Below is a small trained network, with its code and all its weights. Each question gives an input and a target symbol and asks what happens when units are switched off, that is, made to give their printed mean instead of their output.

import numpy as np


def w(rows, s, z=0):
    codes = np.array(rows[::2]) - 128.0
    scale = np.full(codes.shape[1], s)
    scale[-1] = z or s
    return codes * scale


def norm(h):
    return h / np.sqrt((h * h).mean(-1, keepdims=True) + 1e-5)


def softmax(a):
    e = np.exp(a - a.max(-1, keepdims=True))
    return e / e.sum(-1, keepdims=True)


def log_softmax(a):
    a = a - a.max(-1, keepdims=True)
    return a - np.log(np.exp(a).sum(-1, keepdims=True))


def net(x, mask):
    ids = ['ΞΨβεθτ'.index(c) for c in x.split()]
    T = len(ids)
    res = E[ids] + P[:T]
    u = 0
    for l in range(2):
        r = norm(res)
        for j in range(3):
            rows = slice(2 * j, 2 * j + 2)
            q, k, v = (r @ M[l][rows].T for M in (Q, K, V))
            z = softmax(np.where(np.tri(T) > 0, q @ k.T / 2**0.5, -1e9)) @ v
            o = O[l][rows]
            res = res + np.where(mask[u + j], z, o[:, -1]) @ o[:, :-1]
        u += 3
    return log_softmax(norm(res)[-1] @ U[:, :-1].T + U[:, -1])


Q, K, V, O = {}, {}, {}, {}
E = w([
[252,119,113],'Ξ',
[139,231,114],'Ψ',
[100,205,97],'β',
[63,130,209],'ε',
[101,193,112],'θ',
[145,62,219],'τ',
],0.012)
P = w([
[161,80,105],'0',
[194,111,95],'1',
[182,111,90],'2',
[59,154,200],'3',
[64,150,180],'4',
[66,147,155],'5',
[72,140,151],'6',
[83,128,143],'7',
[2,98,40],'8',
],0.0096)
Q[0] = w([
[143,89,165],'L0H0',
[23,231,65],'L0H0',
[26,50,160],'L0H1',
[22,94,115],'L0H1',
[2,237,215],'L0H2',
[67,112,80],'L0H2',
],0.0089)
K[0] = w([
[202,218,118],'L0H0',
[171,27,186],'L0H0',
[172,84,176],'L0H1',
[178,12,152],'L0H1',
[101,243,67],'L0H2',
[104,112,149],'L0H2',
],0.011)
V[0] = w([
[215,177,197],'L0H0',
[148,156,104],'L0H0',
[137,228,119],'L0H1',
[131,43,110],'L0H1',
[2,221,226],'L0H2',
[102,244,76],'L0H2',
],0.0098)
O[0] = w([
[175,144,152,224],'L0H0',
[232,206,88,122],'L0H0',
[69,102,190,177],'L0H1',
[255,109,145,80],'L0H1',
[85,131,122,192],'L0H2',
[137,118,99,254],'L0H2',
],0.0081,0.006)
Q[1] = w([
[137,70,140],'L1H0',
[166,99,208],'L1H0',
[197,106,54],'L1H1',
[91,82,132],'L1H1',
[112,11,144],'L1H2',
[138,115,104],'L1H2',
],0.012)
K[1] = w([
[96,185,134],'L1H0',
[117,143,126],'L1H0',
[84,210,60],'L1H1',
[116,147,248],'L1H1',
[255,154,126],'L1H2',
[122,144,111],'L1H2',
],0.018)
V[1] = w([
[91,124,18],'L1H0',
[94,165,244],'L1H0',
[162,41,213],'L1H1',
[122,72,1],'L1H1',
[158,104,187],'L1H2',
[26,56,107],'L1H2',
],0.0098)
O[1] = w([
[157,75,232,54],'L1H0',
[19,149,60,208],'L1H0',
[245,98,103,215],'L1H1',
[136,111,156,2],'L1H1',
[68,175,44,128],'L1H2',
[141,37,164,113],'L1H2',
],0.011,0.0072)
U = w([
[245,172,86,214],'Ξ',
[32,236,160,136],'Ψ',
[127,106,212,105],'β',
[52,28,75,108],'ε',
[125,99,208,121],'θ',
[157,173,1,2],'τ',
],0.0094,0.0067)

Each question gives the input, a string of symbols that net reads in full, and the target symbol t.
The units are the heads (2 rows each of Q, K, V and O). Each row of codes is followed by its name. A weight is (code - 128) times the scale printed after its matrix; where a second scale follows, it is the last column's (O and U).
mask holds one flag per head, layer by layer. A switched-off head (its flag False) gives its mean, the last column of its rows in O, instead of its output. The means were averaged over made-up inputs and are rounded, as every weight is.
A unit's drop is (log p(t) with every unit on - log p(t) with that unit switched off) / (log p(t) with every unit on - log p(t) with every unit switched off).
The circuit of an input: a set's keep is (log p(t) with only the set's units on - log p(t) with every unit switched off) / (log p(t) with every unit on - log p(t) with every unit switched off). Starting from all 6 units, units are removed one at a time, each time the one whose removal leaves the highest keep (on an exact tie, the one counted first), for as long as the keep stays at least 0.8.
circuit, biggest first: the units of the circuit, biggest drop first
most important unit: the unit with the biggest drop
which heads matter: for each layer, one digit per head in row order, 1 if its drop is at least 0.15 and else 0, layers parted by /
drop when u is switched off: that unit's drop, to one decimal
input Ψ Ψ θ, target Ψ: which heads matter	110 / 010
input ε Ψ Ξ, target ε: most important unit	L1H2
input θ Ψ θ, target θ: circuit, biggest first	L1H0, L1H2
input Ψ τ θ Ψ Ψ Ψ ε, target Ξ: which heads matter	010 / 010
input Ψ Ξ ε Ψ Ψ Ψ θ, target ε: circuit, biggest first	L1H2, L0H2, L0H1
input ε Ψ β, target ε: circuit, biggest first	L0H0, L1H2
input ε Ψ β Ψ Ξ τ θ Ψ Ψ, target ε: circuit, biggest first	L1H2, L0H0
input θ Ψ Ψ Ξ, target θ: circuit, biggest first	L0H0, L1H0, L1H2, L0H1
input β ε ε, target β: circuit, biggest first	L0H1, L1H0, L1H1, L0H2
input β ε Ξ Ψ τ Ψ, target Ξ: circuit, biggest first	L1H1, L1H0, L0H1, L1H2
input τ β ε Ψ, target Ξ: which heads matter	011 / 111
input Ψ τ τ, target Ψ: circuit, biggest first	L0H0, L1H1
input Ψ Ξ Ψ, target Ψ: which heads matter	111 / 010
input ε Ψ Ψ θ, target ε: circuit, biggest first	L0H0, L1H2, L0H1
input θ Ψ ε, target θ: circuit, biggest first	L0H0, L0H1, L1H0, L1H2
input Ψ Ξ τ θ, target Ξ: most important unit	L1H1
input τ τ τ τ τ Ψ Ψ θ τ, target Ψ: circuit, biggest first	L0H1, L1H1, L1H2
input Ψ τ Ψ β, target Ξ: which heads matter	100 / 010
input Ψ Ψ Ξ, target Ψ: which heads matter	010 / 010
input Ψ Ξ τ Ξ Ψ τ Ψ θ ε, target τ: circuit, biggest first	L0H1
input ε Ψ Ψ Ξ, target ε: which heads matter	111 / 101
input ε Ψ ε, target ε: which heads matter	101 / 011
input β Ψ θ, target β: which heads matter	000 / 101
input β β Ψ Ξ, target β: which heads matter	100 / 100
input Ψ τ ε Ψ β ε Ψ Ψ, target ε: drop when L0H1 is switched off	0.2
input Ψ Ψ τ ε, target Ξ: drop when L0H1 is switched off	0.3
input τ Ψ Ψ Ψ Ψ β θ, target Ξ: most important unit	L0H0
input Ψ θ Ψ, target Ψ: drop when L0H1 is switched off	0.6
input Ψ Ψ β, target Ψ: drop when L1H2 is switched off	0.0
